Below are the code and all the weights of a small trained network. Each question names an input and a target symbol and asks about switching units off, where a switched-off unit gives its printed mean instead of its output.

import numpy as np


def w(rows, s, z=0):
    codes = np.array(rows[::2]) - 128.0
    scale = np.full(codes.shape[1], s)
    scale[-1] = z or s
    return codes * scale


def softmax(a):
    e = np.exp(a - a.max(-1, keepdims=True))
    return e / e.sum(-1, keepdims=True)


def log_softmax(a):
    a = a - a.max(-1, keepdims=True)
    return a - np.log(np.exp(a).sum(-1, keepdims=True))


def net(x, mask):
    ids = ['αγδεζθλπστφψω'.index(c) for c in x.split()]
    T = len(ids)
    res = E[ids] + P[:T]
    u = 0
    for l in range(3):
        r = res
        for j in range(3):
            rows = slice(3 * j, 3 * j + 3)
            q, k, v = (r @ M[l][rows].T for M in (Q, K, V))
            z = softmax(np.where(np.tri(T) > 0, q @ k.T / 3**0.5, -1e9)) @ v
            o = O[l][rows]
            res = res + np.where(mask[u + j], z, o[:, -1]) @ o[:, :-1]
        u += 3
    return log_softmax(res[-1] @ U[:, :-1].T + U[:, -1])


Q, K, V, O = {}, {}, {}, {}
E = w([
[120,114,111,42,226,124],'α',
[37,136,160,231,70,120],'γ',
[197,39,73,33,117,174],'δ',
[82,88,119,206,150,49],'ε',
[86,19,98,69,87,119],'ζ',
[172,38,113,218,114,172],'θ',
[134,243,105,184,197,209],'λ',
[6,155,74,43,48,86],'π',
[92,129,84,76,58,117],'σ',
[151,29,199,179,144,103],'τ',
[199,123,55,156,165,100],'φ',
[111,138,172,139,95,207],'ψ',
[47,129,26,112,62,140],'ω',
],0.02)
P = w([
[50,63,58,39,91,95],'0',
[66,97,77,65,105,98],'1',
[85,117,90,94,109,101],'2',
[86,129,97,124,119,102],'3',
[76,132,99,141,135,115],'4',
[71,117,97,157,160,134],'5',
[75,110,102,173,181,147],'6',
[74,112,99,187,200,162],'7',
[77,103,113,199,220,167],'8',
[69,105,106,219,232,179],'9',
[70,103,105,230,254,193],'10',
[70,95,104,198,222,171],'11',
],0.0076)
Q[0] = w([
[74,95,101,145,76,77],'L0H1',
[122,200,54,99,122,136],'L0H1',
[109,67,137,107,128,89],'L0H1',
[140,148,197,119,78,188],'L0H2',
[91,99,69,46,140,111],'L0H2',
[251,184,243,185,142,24],'L0H2',
[41,179,159,59,141,129],'L0H3',
[123,130,150,143,166,123],'L0H3',
[74,128,160,123,86,92],'L0H3',
],0.013)
K[0] = w([
[96,116,123,170,107,79],'L0H1',
[112,233,62,56,109,174],'L0H1',
[195,67,89,176,111,22],'L0H1',
[136,152,173,68,24,173],'L0H2',
[130,190,153,160,216,135],'L0H2',
[115,70,67,21,2,54],'L0H2',
[90,196,101,137,118,197],'L0H3',
[146,107,129,190,173,85],'L0H3',
[64,206,82,149,143,103],'L0H3',
],0.01)
V[0] = w([
[150,117,150,159,162,118],'L0H1',
[183,225,53,133,102,101],'L0H1',
[149,168,92,93,134,96],'L0H1',
[86,102,88,141,169,29],'L0H2',
[152,92,20,209,193,2],'L0H2',
[105,57,152,213,20,190],'L0H2',
[110,160,65,182,121,81],'L0H3',
[124,165,88,142,45,151],'L0H3',
[110,133,108,129,94,144],'L0H3',
],0.0087)
O[0] = w([
[52,217,146,126,60,148,3],'L0H1',
[83,148,68,98,132,163,90],'L0H1',
[80,108,116,105,106,154,145],'L0H1',
[137,161,160,191,144,76,213],'L0H2',
[197,203,122,155,108,7,245],'L0H2',
[61,108,122,151,2,139,251],'L0H2',
[137,110,140,174,194,185,218],'L0H3',
[93,98,118,199,200,85,246],'L0H3',
[136,71,117,159,173,78,225],'L0H3',
],0.0061,0.0066)
Q[1] = w([
[101,153,144,253,104,124],'L1H1',
[127,183,155,115,136,117],'L1H1',
[74,90,90,147,205,102],'L1H1',
[131,115,112,174,96,127],'L1H2',
[157,169,134,114,143,115],'L1H2',
[132,197,154,110,113,146],'L1H2',
[87,122,184,106,105,75],'L1H3',
[201,103,98,76,98,124],'L1H3',
[168,125,126,57,152,175],'L1H3',
],0.012)
K[1] = w([
[90,163,188,176,144,116],'L1H1',
[182,31,117,71,122,49],'L1H1',
[198,174,171,138,118,190],'L1H1',
[60,199,130,187,49,118],'L1H2',
[216,149,135,70,138,58],'L1H2',
[100,32,180,128,61,142],'L1H2',
[137,2,33,113,119,62],'L1H3',
[178,143,138,106,107,163],'L1H3',
[192,125,180,87,118,197],'L1H3',
],0.0078)
V[1] = w([
[129,60,81,242,137,206],'L1H1',
[79,160,2,112,117,76],'L1H1',
[133,141,204,177,152,158],'L1H1',
[204,65,31,90,128,105],'L1H2',
[168,78,159,118,171,152],'L1H2',
[89,33,72,170,227,107],'L1H2',
[150,159,149,97,139,166],'L1H3',
[60,235,72,128,140,140],'L1H3',
[88,96,186,170,173,99],'L1H3',
],0.0058)
O[1] = w([
[118,106,115,165,144,146,191],'L1H1',
[82,103,126,223,132,82,164],'L1H1',
[148,124,144,170,53,117,122],'L1H1',
[159,157,112,106,129,128,159],'L1H2',
[125,33,108,205,254,137,87],'L1H2',
[107,177,143,39,51,115,253],'L1H2',
[46,148,100,210,57,129,51],'L1H3',
[181,152,109,123,84,155,159],'L1H3',
[127,152,102,73,145,169,156],'L1H3',
],0.0057,0.012)
Q[2] = w([
[154,178,109,109,246,119],'L2H1',
[173,98,90,135,27,32],'L2H1',
[81,193,113,158,158,102],'L2H1',
[196,101,137,117,95,163],'L2H2',
[76,158,188,58,200,103],'L2H2',
[193,111,204,115,90,130],'L2H2',
[123,109,120,61,138,127],'L2H3',
[70,131,212,143,196,135],'L2H3',
[157,165,111,132,63,189],'L2H3',
],0.012)
K[2] = w([
[154,188,45,64,217,79],'L2H1',
[221,209,205,180,97,148],'L2H1',
[70,216,95,124,129,99],'L2H1',
[144,9,147,114,120,155],'L2H2',
[102,176,143,91,204,106],'L2H2',
[193,84,183,146,130,100],'L2H2',
[116,149,152,134,169,155],'L2H3',
[118,87,94,36,136,89],'L2H3',
[139,121,137,148,97,152],'L2H3',
],0.013)
V[2] = w([
[102,134,81,180,110,137],'L2H1',
[201,118,2,109,90,142],'L2H1',
[241,19,154,118,98,153],'L2H1',
[144,87,147,121,137,128],'L2H2',
[113,124,34,128,126,142],'L2H2',
[136,127,166,156,101,178],'L2H2',
[168,122,133,163,121,96],'L2H3',
[180,65,57,187,193,145],'L2H3',
[131,123,213,162,129,153],'L2H3',
],0.0091)
O[2] = w([
[53,154,100,251,106,125,162],'L2H1',
[133,99,2,101,50,69,121],'L2H1',
[187,130,147,107,44,137,141],'L2H1',
[59,166,89,146,153,174,97],'L2H2',
[150,116,208,144,123,120,244],'L2H2',
[75,156,130,63,95,63,3],'L2H2',
[118,152,151,163,119,98,156],'L2H3',
[149,135,123,152,114,153,114],'L2H3',
[128,146,172,188,134,137,32],'L2H3',
],0.0083,0.0068)
U = w([
[146,106,92,103,147,144,229],'α',
[71,76,144,136,109,116,100],'γ',
[135,101,72,74,87,133,93],'δ',
[118,125,135,116,131,56,166],'ε',
[134,3,143,111,106,77,3],'ζ',
[98,110,96,113,29,102,106],'θ',
[103,190,60,94,102,159,236],'λ',
[35,124,95,33,114,70,88],'π',
[114,88,93,106,104,121,124],'σ',
[127,142,158,53,89,105,249],'τ',
[148,122,60,100,100,84,63],'φ',
[86,94,96,92,84,189,200],'ψ',
[102,54,40,159,115,142,27],'ω',
],0.0072,0.0044)

Each question gives the input, a string of symbols that net reads in full, and the target symbol t.
The units are the heads (3 rows each of Q, K, V and O). Each row of codes is followed by its name. A weight is (code - 128) times the scale printed after its matrix; where a second scale follows, it is the last column's (O and U).
mask holds one flag per head, layer by layer. A switched-off head (its flag False) gives its mean, the last column of its rows in O, instead of its output. The means were averaged over made-up inputs and are rounded, as every weight is.
A unit's drop is (log p(t) with every unit on - log p(t) with that unit switched off) / (log p(t) with every unit on - log p(t) with every unit switched off).
The circuit of an input: a set's keep is (log p(t) with only the set's units on - log p(t) with every unit switched off) / (log p(t) with every unit on - log p(t) with every unit switched off). Starting from all 9 units, units are removed one at a time, each time the one whose removal leaves the highest keep (on an exact tie, the one counted first), for as long as the keep stays at least 0.8.
circuit, biggest first: the units of the circuit, biggest drop first
most important unit: the unit with the biggest drop
which heads matter: for each layer, one digit per head in row order, 1 if its drop is at least 0.15 and else 0, layers parted by /
drop of u: that unit's drop, to one decimal
input π ψ π π γ σ ζ, target γ: which heads matter : 010 / 000 / 100
input ζ ζ ζ θ π, target θ: circuit, biggest first : (L0H2 L2H1)
input ω ζ π ζ π ω θ, target θ: circuit, biggest first : (L2H1 L0H2 L2H2)
input τ ε ψ δ ζ ω ζ, target ψ: circuit, biggest first : (L0H2 L1H1)
input π θ σ, target θ: which heads matter : 010 / 000 / 100
input π ω ζ π π λ σ π φ, target φ: circuit, biggest first : (L0H2 L2H1)
input π ω θ ζ π π, target θ: circuit, biggest first : (L2H1 L0H2)
input ε ε τ π ζ θ ψ ε θ π π δ, target θ: circuit, biggest first : (L0H3 L1H3 L0H2 L2H1)
input σ π π ε ε ε ω ω ω ω γ σ, target γ: circuit, biggest first : (L2H1 L2H3 L0H2)
input π δ π π γ θ ω π δ, target θ: circuit, biggest first : (L0H2 L2H1 L0H3)
input φ ε ζ π ω, target ε: circuit, biggest first : (L0H2 L0H1 L2H1)
input ψ ω γ ω, target γ: circuit, biggest first : (L2H1 L0H2 L2H2 L0H3)
input ψ π θ π ω, target θ: circuit, biggest first : (L2H1 L0H2)
input π ψ τ π π, target τ: circuit, biggest first : (L2H1 L0H1 L1H1)
input ε ω π π σ τ δ, target τ: circuit, biggest first : (L2H1 L0H3)
input σ α ω, target α: most important unit : L0H2
input δ θ φ ζ π ζ ω δ ζ ω τ, target τ: which heads matter : 100 / 000 / 100
input π π ω π π ω θ λ π ω ω ω, target ω: which heads matter : 011 / 111 / 100
input θ ε π ω ζ φ τ ω, target τ: which heads matter : 100 / 100 / 100
input π ω ψ π σ, target ψ: which heads matter : 010 / 000 / 000
input ω ω θ τ δ π σ ζ, target τ: which heads matter : 100 / 000 / 100
input α ζ ω λ π ω, target ω: drop of L2H2 : -0.1
input τ ω π ω γ π τ ζ ψ ω ζ α, target α: drop of L0H2 : 1.2
input δ ε π π ω ω π π, target ε: drop of L1H3 : 0.0
